Each name stands for a flat space through zero: a line, a plane or more. A row that begins with a name and a colon came from that space; any other row is followed by the name of the space it lies nearest, among the names in its block.
mn-tr: [-128  -31 -112   28 -177   19    9  -19   93  154  -50   21 -212 -134
 -114  -43 -127   45   38   91  -68  -46  -88  111]
tj-lq: [ 124   96  261   15   29   41  105  254   51 -130   46 -126   10 -169
  122  296   99  -33  145 -131  103  -86   75 -204]
tj-lq: [ -81   26  -31 -103   58  -41  229   46  180   65  -21  217  110  -54
  175  -37  -47  146   55  -84  -48   82  -55    3]
qp-nt: [-128  -62  -29  -36 -110 -117   13    3 -242 -111   -7 -166 -203  162
  -36  -10   41  -50  152  -48 -184   84  103  -86]
sl-td: [  96 -192  250  -75 -258  135  -81    4   45  123   54 -191  116  -12
  115  126  184  -82  160   94  -58   -5  -45  -82]
qp-nt: [ 332  -27  309  199   76  -26 -176   36  -13  -72  112 -132   86 -102
  102  234  133  -89   71  157  186    3   -3   31]
cj-bz: [ 159  115  234   76  203   60  -63  127 -118  -51  245 -167  160  -32
  128  331   50   77  209   85  -13   30   80 -157]
sl-td: [ -10   77  -72  -21   50   61  -98   17  -85   74   54 -112 -151  -34
 -111   67 -110  204  130  131 -187    4   91 -106]
tj-lq: [   1 -214 -106 -325  -95  201   27 -140  255  148 -422  151  140   25
   13 -184   40  333  -53 -146 -319   67  195 -275]
sl-td: [ 172  221  164  143  129 -209  118  191 -127 -244  250 -146   31  -30
   82  125   86 -187  114   27  275  -22   -9   89]
mn-tr: [  37   94  -22 -141 -116   55    8  103   37  162  -49 -208 -251 -126
  -59   66   21  206  235   91 -187  -32   58 -263]
cj-bz: [ -93  -88 -246  -90  298  152 -226 -357  -19  287  -81  251  267  234
   48  -91  -50  349 -164   54 -281  204  -34 -145]
mn-tr: [-102  -20 -179  -99  -29   99  112  -57  205  163 -222  220   75  -27
 -112 -327 -208   94 -149   29 -136  -25   95  131]
mn-tr: [ -39 -125  -11  176   95   14 -259 -219 -162  -17   32   19   64  136
   19  172  116  -97 -156  -58   86   54 -146  -20]
mh-tz: [ -43  158 -174  133  210 -215  -83  -70 -265 -128  222   -6 -130  142
  -66  -22  -51  -25  -42   71  105   68  -99  130]
tj-lq: [-130   43 -231  -37 -121    7  -30  -31  -56   12  -85  -33 -238   30
 -268 -236 -128  -65 -137   20  -21 -112   24   93]
qp-nt: [  -7   -9 -206   82  -55   90 -144 -211   72  221  -86    1   21  -62
 -197  -77  -78  116  -68  186  -44  -25  -70  112]
qp-nt: [ -66   47 -179  -92  102  -41  136  -34   71  -53 -159  202   65   70
  -48 -262  -98   55 -167 -114  -21   17   94   54]
tj-lq: [ -92  182   33   49   61 -115   50  190 -188 -203  255  -94 -203   21
   28  161   54 -218  -21 -156  243 -103 -147  -45]
qp-nt: [-135 -136  158 -282 -389  184  227  279  242  -63 -218    8 -153 -131
   18  -77   51 -221  -91 -341   39 -243   48 -157]
qp-nt: [ -19  156  -69  -16   61   -6   76   50   26  186   31  -54  -70  -84
   -7   27  -89  202  198  147 -166   47   27  -80]
mn-tr: [-186  -15 -316  -59  -79  -68  120 -169   58  121 -178  151   -8   85
 -138 -347 -128   61  -91   27 -130   59   -2  175]
mn-tr: [  -6  104  -83 -105  -64  -39  106  145   46 -195 -112    9 -207  -50
 -131 -148    0 -126 -183 -208  190 -178   38  -31]
tj-lq: [ -20 -105  -25  105  -45   28 -113 -119  -47   25 -125  -16  -14   40
  -98  -31  -15  -64  -72   30  -49    8   49   53]
cj-bz: [ -66  264  -63  103  -68  -71    1  269 -168 -105  165 -260 -546 -193
 -272  105 -196  -44  148  100   39 -192   48   19]
sl-td: [ 208   34  322   16  109  133  -31  142  113   61  114  -21  221  -95
  211  203  119  -81    6   18  149  -57  -42 -122]
sl-td: [  24   78   56 -158  183  -92   96  117 -104 -214  172   53   79  145
  174    6   64   28   13 -148   44   64   31 -112]
mh-tz: [ 225 -120  466  -74  -94   79 -111  177  -54 -139  204 -244   83   -2
  290  388  364 -188  134 -117  174  -46  -83 -291]
mn-tr: [ -20  191   13  210  -75  -71   87  214   -7   55   26 -173 -387 -293
 -192  102 -253   39  266  226  -86  -87  112  120]
qp-nt: [-157  153 -235  -17 -245  -72  314  159  164  -10 -218    2 -302 -224
 -305 -294 -270  -14   35    7  -40 -163  141  219]
mh-tz: [  11   13 -129   71 -105   24  -68 -118   -4   66 -123 -135  -48  -53
 -170   28   48   41   21   43  -13  -39    1  -30]
mh-tz: [   7   -9  -67  -45  268   39  -31 -192  107  297  -18  233  283   80
  221    3   10  299   15   88 -174  220  -93 -108]
sl-td: [  46  128   33   14 -274 -175  218  272  141 -143   72  -68 -351 -263
 -105 -120  -73 -210   49   40  286 -199  -96  270]
tj-lq: [ -84   92  -54 -173 -101   57  212  181  140    7 -160   26 -131  -93
  -70 -150  -79    4  -25 -137  -46 -124  109  -97]
cj-bz: [-267  -75 -157  -50 -114   89  130   11  165  103 -156  238 -103  -85
 -105 -187 -273   49 -104  -58 -143  -53   22  161]
tj-lq: [ -72   28 -251   49   98 -199  340 -150  256  -29 -211  422  310    4
   29 -385 -138   30 -184  -69  107  112  -18  398]
sl-td: [ -23  -54  -42 -110  -65  -38  122  -77   66  157 -143   74  137  143
   51 -325   19  -69  -34   64 -117   89   45   68]
sl-td: [ 114   -6  150   18   66  137   -9   50  185  120 -100   86  141 -110
   84   41   14  -18  -90   -6   58  -56   13  -65]
mh-tz: [ 173 -167  135  211   38  -98 -161 -182  -38   68   48  -30  127   -7
  110  142   39  115  203  271 -102  215   -1  145]
cj-bz: [  31  -64   74    3 -194  130   -3  127  138 -137 -242  -14 -150 -152
 -176  -59  -12 -231 -237 -190  181 -258   96    3]
sl-td: [ -39   82  -96  -55    4  -89   26  -17  -20   98   61    4 -102   49
   28  -89   38   -6   -1   40   31   26 -140  -13]
tj-lq: [  57 -153  189 -171  -17  165 -113  -11  -53  -89  -24  -74  201  165
  161  151  291 -106 -104 -257   44  -24    1 -333]
qp-nt: [ -61   11 -153  -71  345  -35 -164 -268 -193   92  227  126  270  307
  213  103  131  240  -24  -10  -89  251 -194 -171]
qp-nt: [ -96  120 -204    1   25 -129  159   56  -17 -161  -33   79 -139  -28
 -163 -184 -197   51  -24  -32   -3  -27  107  176]
cj-bz: [ -59  -49  -85  -43  -13   12   42 -140   13  111 -107   21  167  101
   37  -57   75   56   18  -26 -114   94   -1  -62]
mn-tr: [ 135  -16  162   46  -38  -35  -44  117    2  -97   64  -95 -136 -124
   26  140    8   16  126   61   38  -23   42   -4]
cj-bz: [-235    7 -311 -138 -153  132  152  -47  251  262 -377  199 -139  -88
 -232 -383 -243   96 -181  -38 -192 -100   76   50]
sl-td: [ -40   11   62 -107  -66 -229  250  184 -103 -552  127   49   19  143
   91  -98  152 -367 -165 -397  384  -87  -36  129]
sl-td: [  27 -159  109  -48  -22   31   12  -70  128  -29 -111  197  234  108
  165 -118  175 -263 -303 -204  228  -24 -134   35]
tj-lq: [ 234  -47  235 -104    6   80  -44  125   34 -118  -46 -100   64  -20
   62   38   95   -2   31  -22    1  -40  190 -157]
mh-tz: [  46   74 -205   40  241  -63   -5 -229   53  133  -50  191  265   95
   24 -159  -21  171 -105   95   -7  141  -50   90]
mh-tz: [ 209   38  131   84  348   -7 -179 -128  -19  183  148   75  267   77
  266  173  130  151   30  161   14  186 -123 -125]
cj-bz: [-164  -46   75   23 -250  101  181  239   91 -203 -188  -28 -196 -192
 -163   42 -131 -200  -47 -257   38 -229  170   33]
sl-td: [ 303  198  307  149  350   -5 -110  168 -124 -175  252 -154  151  -60
  185  427  165   -3   94  -13  220  -10   28 -228]
mh-tz: [-101  -24  -54  -74   94  124  -24   32  -50  -37 -151   64  -50   63
 -103  -81 -166   97  -78  -88 -224  -14  250 -115]
tj-lq: [  85   16 -124   47  198 -210 -188 -151 -285 -328  170    6  -15  250
  -34  -47  110  -67 -180  -64  213   72  -67   82]
mn-tr: [-243  105 -329 -326  -50 -218  509   44  186  -37  -70  368   95  150
   48 -638 -158  -13 -138 -141    2   60  -34  289]
tj-lq: [-101  220 -124  -65  -10  -54  272  193   96   81  -28   29 -171 -135
 -100 -188 -244   99  127   85 -123  -47  117   80]
qp-nt: [   0  200   50 -156   12   -2  272  343  152 -160    8   50 -148 -187
   14  -19  -94   11   10 -184  114 -164   84  -81]
mh-tz: [ -41  -63  138 -276  -40 -105  135   98 -120 -195  226  -35  106  229
  310   57  268  -85  101 -233   49   98 -112 -187]
tj-lq: [-194  -90  -92 -164  -70   33  349   37  276 -158 -318  383  231   34
   51 -306  -26 -187 -362 -448  154  -93   34  101]
mn-tr: [-138   69 -210 -151   -6  -47  227   64   59 -133 -117  189  -11   71
 -141 -409 -204  -44 -188 -113  -10  -64  146  186]
sl-td: [ 285   99  314  144  147   42 -264  166 -120  -62  413 -243  -87 -174
  102  478   54   90  237  228  128  -38  -75 -100]
cj-bz: [  66   30   48 -109   94  -11  127  110  136  -98  -55  185   80  -13
   76 -165  -52  -20 -138  -99   91  -33   69   43]
tj-lq: [ -46   94  -73  139  -79   -7  -49  -25  -42   64   91 -131 -100  -92
 -109  133   27  -76   25   57  128  -87 -164   46]
mn-tr: [-56 -29  82 -84 -44  -7  87  83   3  31 -33  -1 -45  40 100 -22  32 -50
  55 -63 -81  27  26 -96]
cj-bz: [  43   -9 -216   62  104 -234   20 -236   28    2   15  175   95   58
   34 -148  -12  183    9  123   28  196 -118  236]
cj-bz: [-113 -147  -62    6  -37   96  -98 -155   -3  117 -139   95   64  118
  -39 -119  -15  -78 -174  -30  -80   17  -15   22]
qp-nt: [  32  -31 -186   92 -262    9 -129 -108   54  101 -249 -120 -301 -115
 -365 -236  -85  -85 -118  165   21 -145   35  168]
mn-tr: [  -6  154   38 -234  -61  -65  285  269  103  -14   11  -21 -140  -69
   83 -125  -18   36  142  -61  -41  -41   67 -114]
mh-tz: [ 120  -14  -12  -69  252 -190  -97 -185 -183   21  204    7  177  256
  264   56  180  242  182  123 -125  321  -80 -118]
mn-tr: [ 148  -28  -44   21  280 -262 -104 -225 -211 -245  233   84  273  290
  215   37  229   57  -37  -34  169  246 -142   53]
mn-tr: [  32 -282  169 -162  123  108 -143 -180  -62 -112   17  173  459  354
  304   12  293 -144 -270 -272   78  116  -76 -161]
cj-bz: [ 236  -89  161   97  195  -72 -165  -78  -85 -203   94  -11  157   27
  151  258  130  144   84    6   50  140   47  -59]
mh-tz: [ 190   73   59   33  285  -70  -46   -2  -34 -125   85   52  136    6
  111  121   15  203   61   29   15  111   85  -62]
mh-tz: [ 303   62   98  131   88  -54 -216  -15  -39   45   79 -173 -117 -118
  -40  127   25  143  153  296   13   36   37  -12]
qp-nt: [ -88 -129 -288  -13   90 -107 -167 -342 -158 -105  -35  161   96  300
  -70 -210   58    6 -271  -79   43  122 -103  122]
qp-nt: [ -43  123 -149  -70  215  -16   40   -3 -104  -82   42   21   41   66
  -40   16 -113  280   95  -18 -185   87  167 -106]
qp-nt: [ 56  18  18  42  73  28  48 -86  99 128 -81  62 262  17  87 -18  90 -26
 -53   1  49  41 -43 -14]
cj-bz: [  41  -50  -62   89  221 -147 -174 -163 -231 -259   81   75   57  229
   26   14   89  -56 -180 -104  137  102  -33   43]
cj-bz: [  89  -21  -11  -32  242 -127  -89 -125 -132 -153  150   96  175  200
  174   45  136   83  -52  -61   78  162  -76  -42]
sl-td: [ -36   -8  -17 -135  -84  -82   44    7  -98  -26  104  -93  -40  123
   65  -46  106  -16  104   -8  -43   58  -53  -60]
mh-tz: [-104   57 -188  100   35  -65   81  -16    5  -91  -91   98  -94  -67
 -185 -107 -227   78  -34    5  -47  -14  115  192]
mh-tz: [  51 -322  126  -17 -193  230  -94 -235  215  344 -300   -3  306  -33
  105   79  132  148  113   87 -291  124   53 -134]
[-102   10 -100   37   94  -99  135   -7   15 -179  -39  220   70   52
   -8 -142 -104  -76 -171 -151  105    8   18  190]
sl-td
[-124  179   -5   22   46  -36  222  213   -6 -168  102   22  -40  -88
   -9   82  -88  -88   11 -172  128 -108    7   27]
tj-lq
[  68 -125  -76   80  -59   -3   23 -285  274  405 -226  184  283  -32
   70 -227   15   78  -26  245  -81  151 -116  205]
qp-nt
[ -37  297 -241   32  443 -204  -16   42 -273 -256  275   94 -136  123
  -74  -21 -209  217  -23   14   18   81   62   48]
qp-nt
[-112  -36  119  -62 -160   11  223  223  106 -132  -61  102  -60  -45
   11 -166  -87 -299 -129 -174  118 -146   49  143]
cj-bz
[-130  -41 -204  -38   76   19  -92 -223  -67  128    3   85   92  156
    1  -38   20  129  -65   -4 -106  107 -110  -44]
cj-bz
[ 172   48  152  136   -5  186 -163   27   67  202  -71 -194    4 -184
  -68  217   40   25   74  156  -19  -96   52 -158]
sl-td
[  79 -191   97   37  101   53 -122 -170   29   23 -106  133  263  116
  135   14   95    1 -117  -36  -26  115   17  -20]
sl-td
[ -19   -3  -19 -158  -55  132   10  -11   82  251 -119  -50   11    5
   19  -53   28  135   78   49 -215   19   47 -216]
sl-td
[ -15  -31   62  -52  180  183  -41   -4   68  132 -129  120  145   19
   80   50  -60  147  -50  -55 -189   40  135 -205]
mh-tz
[-185   62 -186  -79 -128   31   35  -23   -4  237   54  -44 -159   -8
 -103 -108 -114   85   94  139 -165   -9  -93   28]
sl-td
[ 208   27  163  262   42   74 -146   74  112   90  -65  -61 -128 -301
 -111  165 -164   74   84  253   -2  -72  119   96]
mh-tz
[  42  -27  -19 -100   97  -32  -82  -86  -70  -14  138   26   96  131
  120   30  103  107   13    4   -6  102  -91  -76]
tj-lq
